Below is a small trained network, with its code and all its weights. Each question gives an input and a target symbol and asks what happens when units are switched off, that is, made to give their printed mean instead of their output.

import numpy as np


def w(rows, s, z=0):
    codes = np.array(rows[::2]) - 128.0
    scale = np.full(codes.shape[1], s)
    scale[-1] = z or s
    return codes * scale


def f(y):
    return np.maximum(y, 0)


def softmax(a):
    e = np.exp(a - a.max(-1, keepdims=True))
    return e / e.sum(-1, keepdims=True)


def log_softmax(a):
    a = a - a.max(-1, keepdims=True)
    return a - np.log(np.exp(a).sum(-1, keepdims=True))


def net(x, mask):
    ids = ['ΔΛΞΠΦαβγεζηθμτψω'.index(c) for c in x.split()]
    T = len(ids)
    res = E[ids] + P[:T]
    r = res
    for j in range(2):
        rows = slice(4 * j, 4 * j + 4)
        q, k, v = (r @ M[0][rows].T for M in (Q, K, V))
        z = softmax(np.where(np.tri(T) > 0, q @ k.T / 4**0.5, -1e9)) @ v
        o = O[0][rows]
        res = res + np.where(mask[j], z, o[:, -1]) @ o[:, :-1]
    y = f(res @ A[0][:, :-1].T + A[0][:, -1])
    res = res + np.where(mask[2:6], y, B[0][:, -1]) @ B[0][:, :-1]
    return log_softmax(res[-1] @ U[:, :-1].T + U[:, -1])


Q, K, V, O, A, B = {}, {}, {}, {}, {}, {}
E = w([
[199,134,123],'Δ',
[73,144,174],'Λ',
[69,161,136],'Ξ',
[125,183,204],'Π',
[210,137,186],'Φ',
[71,99,96],'α',
[60,87,89],'β',
[189,79,203],'γ',
[109,218,255],'ε',
[84,121,198],'ζ',
[186,197,69],'η',
[35,236,130],'θ',
[180,111,88],'μ',
[127,166,75],'τ',
[169,130,88],'ψ',
[75,95,83],'ω',
],0.016)
P = w([
[4,71,145],'0',
[122,76,54],'1',
[168,101,98],'2',
[218,137,121],'3',
[238,141,115],'4',
[247,136,116],'5',
],0.0027)
Q[0] = w([
[95,132,74],'h0',
[144,173,188],'h0',
[152,139,59],'h0',
[132,122,117],'h0',
[115,101,62],'h1',
[117,249,113],'h1',
[129,156,156],'h1',
[92,135,207],'h1',
],0.015)
K[0] = w([
[136,205,155],'h0',
[74,34,68],'h0',
[243,202,153],'h0',
[155,149,137],'h0',
[139,28,14],'h1',
[84,255,69],'h1',
[124,184,164],'h1',
[65,171,219],'h1',
],0.0091)
V[0] = w([
[199,166,53],'h0',
[209,255,155],'h0',
[79,113,203],'h0',
[82,209,89],'h0',
[107,193,76],'h1',
[88,143,243],'h1',
[130,129,241],'h1',
[210,166,151],'h1',
],0.0092)
O[0] = w([
[109,126,173,219],'h0',
[139,154,160,120],'h0',
[151,128,64,40],'h0',
[75,193,108,204],'h0',
[75,186,164,183],'h1',
[160,140,10,16],'h1',
[192,142,41,2],'h1',
[184,144,155,60],'h1',
],0.012,0.003)
A[0] = w([
[75,2,180,254],'n0',
[69,146,101,73],'n1',
[78,3,65,134],'n2',
[40,144,130,77],'n3',
],0.0077,0.0025)
B[0] = w([
[209,144,237,255],'n0',
[44,108,146,173],'n1',
[103,3,191,217],'n2',
[36,187,176,225],'n3',
],0.0072,0.0096)
U = w([
[232,138,163,72],'Δ',
[64,116,44,203],'Λ',
[34,179,66,149],'Ξ',
[137,189,63,191],'Π',
[226,37,144,217],'Φ',
[90,43,147,2],'α',
[81,21,176,54],'β',
[213,13,109,100],'γ',
[153,218,67,106],'ε',
[76,73,27,139],'ζ',
[175,255,190,54],'η',
[43,220,74,23],'θ',
[219,105,196,82],'μ',
[147,209,186,210],'τ',
[201,107,184,62],'ψ',
[90,53,170,165],'ω',
],0.0063,0.0065)

Each question gives the input, a string of symbols that net reads in full, and the target symbol t.
The units are the heads (4 rows each of Q, K, V and O) and the neurons (one row each of A and B). Each row of codes is followed by its name. A weight is (code - 128) times the scale printed after its matrix; where a second scale follows, it is the last column's (O, A, B and U).
mask holds one flag per unit, heads first, then neurons. A switched-off unit (its flag False) gives its mean, the last column of its rows in O or B, instead of its output. The means were averaged over made-up inputs and are rounded, as every weight is.
A unit's drop is (log p(t) with every unit on - log p(t) with that unit switched off) / (log p(t) with every unit on - log p(t) with every unit switched off).
unit that matters most: the unit with the biggest drop
top k neurons: the k neurons with the biggest drops, biggest first
which heads matter: for each layer, one digit per head in row order, 1 if its drop is at least 0.15 and else 0, layers parted by /
drop when u is switched off: that unit's drop, to one decimal
input ω ω ζ θ, target θ: unit that matters most : h1
input μ γ ω, target Φ: top 3 neurons : (n3; n0; n1)
input γ γ ω ω, target Φ: which heads matter : 10
input ω η β, target τ: top 3 neurons : (n0; n2; n3)
input θ γ γ, target γ: top 2 neurons : (n0; n3)
input ω β γ, target γ: which heads matter : 11
input η ω ω τ ω, target τ: which heads matter : 11
input η ω ω ω, target τ: top 2 neurons : (n0; n2)
input Λ ω τ θ, target Ξ: top 2 neurons : (n0; n1)
input η ω ω ω γ, target Φ: drop when h1 is switched off : 0.5
input ζ γ η η ω Φ, target Φ: drop when h1 is switched off : 0.4
input η Ξ ω η β, target τ: drop when n3 is switched off : 0.1
input μ α Δ η Δ ε, target ε: drop when h1 is switched off : 0.6
